Below are the code and all the weights of a small trained network. Each question names an input and a target symbol and asks about switching units off, where a switched-off unit gives its printed mean instead of its output.

import numpy as np


def w(rows, s, z=0):
    codes = np.array(rows[::2]) - 128.0
    scale = np.full(codes.shape[1], s)
    scale[-1] = z or s
    return codes * scale


def norm(h):
    return h / np.sqrt((h * h).mean(-1, keepdims=True) + 1e-5)


def f(y):
    return np.maximum(y, 0)


def softmax(a):
    e = np.exp(a - a.max(-1, keepdims=True))
    return e / e.sum(-1, keepdims=True)


def log_softmax(a):
    a = a - a.max(-1, keepdims=True)
    return a - np.log(np.exp(a).sum(-1, keepdims=True))


def net(x, mask):
    ids = ['ΛΨβηξτ'.index(c) for c in x.split()]
    T = len(ids)
    res = E[ids] + P[:T]
    q, k, v = (norm(res) @ M[0].T for M in (Q, K, V))
    z = softmax(np.where(np.tri(T) > 0, q @ k.T / 3**0.5, -1e9)) @ v
    res = res + np.where(mask[0], z, O[0][:, -1]) @ O[0][:, :-1]
    y = f(norm(res) @ A[0][:, :-1].T + A[0][:, -1])
    res = res + np.where(mask[1:13], y, B[0][:, -1]) @ B[0][:, :-1]
    return log_softmax(norm(res)[-1] @ U[:, :-1].T + U[:, -1])


Q, K, V, O, A, B = {}, {}, {}, {}, {}, {}
E = w([
[177,102,70,144,93,85],'Λ',
[85,116,41,157,169,148],'Ψ',
[219,173,84,108,134,161],'β',
[43,62,125,60,131,154],'η',
[112,98,183,3,192,161],'ξ',
[155,139,141,159,127,56],'τ',
],0.005)
P = w([
[74,116,137,125,77,81],'0',
[160,170,147,132,114,252],'1',
[170,43,177,37,198,114],'2',
[94,219,71,81,122,127],'3',
[178,102,140,179,165,205],'4',
[199,42,197,50,215,83],'5',
[135,192,95,114,53,103],'6',
[192,59,158,206,149,191],'7',
[182,17,197,42,223,107],'8',
[139,166,101,118,58,60],'9',
],0.0042)
Q[0] = w([
[146,48,37,15,222,106],'h1',
[15,164,70,53,180,112],'h1',
[49,253,43,131,38,227],'h1',
],0.0046)
K[0] = w([
[28,84,24,129,84,77],'h1',
[34,106,61,43,178,148],'h1',
[183,201,116,49,240,254],'h1',
],0.0045)
V[0] = w([
[207,119,99,205,58,47],'h1',
[71,162,92,81,222,197],'h1',
[252,148,207,62,145,94],'h1',
],0.0035)
O[0] = w([
[1,149,120,61,186,169,136],'h1',
[183,47,178,186,16,66,174],'h1',
[145,48,38,67,186,129,6],'h1',
],0.0036,0.0026)
A[0] = w([
[114,183,157,119,199,103,100],'n1',
[92,188,174,158,185,165,78],'n2',
[128,203,100,56,94,113,82],'n3',
[85,151,102,181,77,94,54],'n4',
[158,144,227,60,156,163,2],'n5',
[156,37,175,106,141,145,91],'n6',
[187,106,254,76,119,178,116],'n7',
[175,135,209,83,147,184,161],'n8',
[125,117,216,185,96,174,122],'n9',
[94,73,73,120,134,162,159],'n10',
[70,176,79,198,99,30,58],'n11',
[105,61,164,63,91,51,118],'n12',
],0.0056,0.0042)
B[0] = w([
[101,150,166,126,163,223,177],'n1',
[99,90,167,141,91,246,154],'n2',
[188,77,210,60,93,145,174],'n3',
[95,186,36,168,173,81,202],'n4',
[185,19,92,51,218,103,167],'n5',
[240,182,98,125,126,108,220],'n6',
[109,221,183,157,167,2,244],'n7',
[26,145,50,192,131,43,246],'n8',
[115,23,189,33,156,126,212],'n9',
[218,78,193,103,164,78,219],'n10',
[162,129,27,214,47,73,254],'n11',
[140,83,188,216,63,236,226],'n12',
],0.0046,0.0028)
U = w([
[36,160,106,118,175,220,254],'Λ',
[127,173,236,162,131,40,21],'Ψ',
[253,167,99,24,99,184,151],'β',
[129,186,16,234,117,91,163],'η',
[162,79,173,174,70,226,185],'ξ',
[80,111,58,21,187,92,49],'τ',
],0.005,0.0016)

Each question gives the input, a string of symbols that net reads in full, and the target symbol t.
The units are the heads (3 rows each of Q, K, V and O) and the neurons (one row each of A and B). Each row of codes is followed by its name. A weight is (code - 128) times the scale printed after its matrix; where a second scale follows, it is the last column's (O, A, B and U).
mask holds one flag per unit, heads first, then neurons. A switched-off unit (its flag False) gives its mean, the last column of its rows in O or B, instead of its output. The means were averaged over made-up inputs and are rounded, as every weight is.
A unit's drop is (log p(t) with every unit on - log p(t) with that unit switched off) / (log p(t) with every unit on - log p(t) with every unit switched off).
The circuit of an input: a set's keep is (log p(t) with only the set's units on - log p(t) with every unit switched off) / (log p(t) with every unit on - log p(t) with every unit switched off). Starting from the 12 units with the biggest drops (on a tie, the unit counted first), units are removed one at a time, each time the one whose removal leaves the highest keep (on an exact tie, the one counted first), for as long as the keep stays at least 0.8.
circuit, biggest first: the units of the circuit, biggest drop first
top k neurons: the k neurons with the biggest drops, biggest first
drop when u is switched off: that unit's drop, to one decimal
input Ψ ξ Λ Ψ Ψ Ψ ξ β η, target Ψ: circuit, biggest first : (n7; h1)
input β τ Ψ, target β: circuit, biggest first : (n6; n8; h1)
input Λ Ψ η Ψ ξ, target τ: circuit, biggest first : (n5; n8)
input Λ η τ, target Λ: circuit, biggest first : (h1; n1)
input Λ ξ ξ Ψ Ψ Ψ, target Λ: circuit, biggest first : (h1; n1)
input Ψ Ψ τ Ψ Ψ, target ξ: circuit, biggest first : (h1; n8; n9)
input Ψ η Ψ η Ψ, target ξ: circuit, biggest first : (h1; n7; n9)
input β τ ξ Λ Λ, target β: top 2 neurons : (n8; n10)
input τ Ψ τ τ τ τ Ψ τ τ η, target ξ: circuit, biggest first : (n12)
input τ Ψ Ψ Λ η τ η Ψ β, target τ: top 2 neurons : (n8; n5)
input η Ψ Ψ ξ, target Ψ: top 3 neurons : (n7; n12; n8)
input τ Ψ η η Ψ η Ψ Ψ β, target τ: drop when h1 is switched off : 0.5
input Ψ Ψ Ψ Λ Ψ ξ Ψ Ψ Ψ, target Ψ: drop when h1 is switched off : 0.9
input Ψ τ β, target Ψ: drop when n7 is switched off : 0.5
input τ Ψ Ψ Ψ η, target Ψ: drop when n8 is switched off : 0.1
input Λ Ψ Ψ, target Λ: circuit, biggest first : (h1)
